Below is a small trained network, with its code and all its weights. Each question gives an input and a class and asks what happens when units are switched off, that is, made to give their printed mean instead of their output.

import numpy as np


def w(rows, s, z=0):
    codes = np.array(rows[::2]) - 128.0
    scale = np.full(codes.shape[1], s)
    scale[-1] = z or s
    return codes * scale


def f(y):
    return np.maximum(y, 0)


def log_softmax(a):
    a = a - a.max(-1, keepdims=True)
    return a - np.log(np.exp(a).sum(-1, keepdims=True))


def net(x, mask):
    res = np.array(x, float).reshape(1, 4) / 4 @ E
    y = f(res @ A[0][:, :-1].T + A[0][:, -1])
    res = res + np.where(mask, y, B[0][:, -1]) @ B[0][:, :-1]
    return log_softmax(res[-1] @ U[:, :-1].T + U[:, -1])


A, B = {}, {}
E = w([
[88,180,164,65,63,157,153,109],'x0',
[135,155,143,90,185,177,119,148],'x1',
[94,183,43,97,111,160,1,155],'x2',
[152,83,109,117,38,62,138,173],'x3',
],0.0095)
A[0] = w([
[118,188,101,82,101,134,178,186,15],'n0',
[165,97,152,95,111,46,159,201,35],'n1',
[35,207,197,36,77,93,106,55,78],'n2',
[134,171,191,170,199,123,65,224,101],'n3',
[99,102,69,78,110,145,19,141,11],'n4',
[153,7,18,175,254,98,97,143,128],'n5',
[106,223,24,161,63,163,26,166,3],'n6',
],0.0062,0.0021)
B[0] = w([
[45,158,129,104,73,79,106,76,153],'n0',
[195,124,132,182,105,105,220,81,191],'n1',
[82,146,87,154,72,6,30,80,220],'n2',
[157,160,63,120,109,120,153,110,179],'n3',
[113,71,148,91,211,205,182,113,212],'n4',
[175,188,135,9,53,30,34,126,254],'n5',
[248,27,184,137,190,254,163,114,254],'n6',
],0.0069,0.0062)
U = w([
[78,188,112,59,122,17,54,93,254],'0',
[127,1,190,158,203,154,154,81,2],'1',
],0.0063,0.0028)

Each question gives the input, the list of numbers given to net, and the class t.
The units are the neurons (one row each of A and B). Each row of codes is followed by its name. A weight is (code - 128) times the scale printed after its matrix; where a second scale follows, it is the last column's (A, B and U).
mask holds one flag per neuron, in row order. A switched-off neuron (its flag False) gives its mean, the last column of its row in B, instead of its output. The means were averaged over made-up inputs and are rounded, as every weight is.
A unit's drop is (log p(t) with every unit on - log p(t) with that unit switched off) / (log p(t) with every unit on - log p(t) with every unit switched off).
The circuit of an input: a set's keep is (log p(t) with only the set's units on - log p(t) with every unit switched off) / (log p(t) with every unit on - log p(t) with every unit switched off). Starting from all 7 units, units are removed one at a time, each time the one whose removal leaves the highest keep (on an exact tie, the one counted first), for as long as the keep stays at least 0.8.
units of the circuit, in order: the units of the circuit, biggest drop first
k most important neurons: the k neurons with the biggest drops, biggest first
drop when u is switched off: that unit's drop, to one decimal
input [-1,7,7,-6], class 1: units of the circuit, in order => (n6)
input [-2,-3,3,2], class 1: units of the circuit, in order => (n2 n6)
input [6,3,-6,-3], class 0: 2 most important neurons => (n6 n2)
input [2,-5,5,-7], class 1: 2 most important neurons => (n6 n5)
input [-4,3,-2,-2], class 0: 3 most important neurons => (n6 n5 n4)
input [-3,1,5,6], class 1: units of the circuit, in order => (n6 n4)
input [-6,-8,-5,6], class 0: 3 most important neurons => (n5 n6 n4)
input [3,5,4,-7], class 1: 2 most important neurons => (n5 n6)
input [3,1,4,5], class 1: units of the circuit, in order => (n6 n5)
input [5,1,8,-4], class 1: 3 most important neurons => (n6 n4 n5)
input [-2,-2,3,0], class 1: units of the circuit, in order => (n2 n6)
input [5,4,8,-1], class 1: 2 most important neurons => (n6 n4)
input [8,3,-5,-5], class 0: 2 most important neurons => (n2 n6)
input [0,-8,6,-6], class 1: drop when n3 is switched off => 0.0
input [-7,-6,-7,-8], class 0: drop when n5 is switched off => 0.6
input [-8,7,-5,5], class 0: drop when n6 is switched off => 0.2
input [-8,-4,-2,5], class 0: drop when n6 is switched off => 0.1
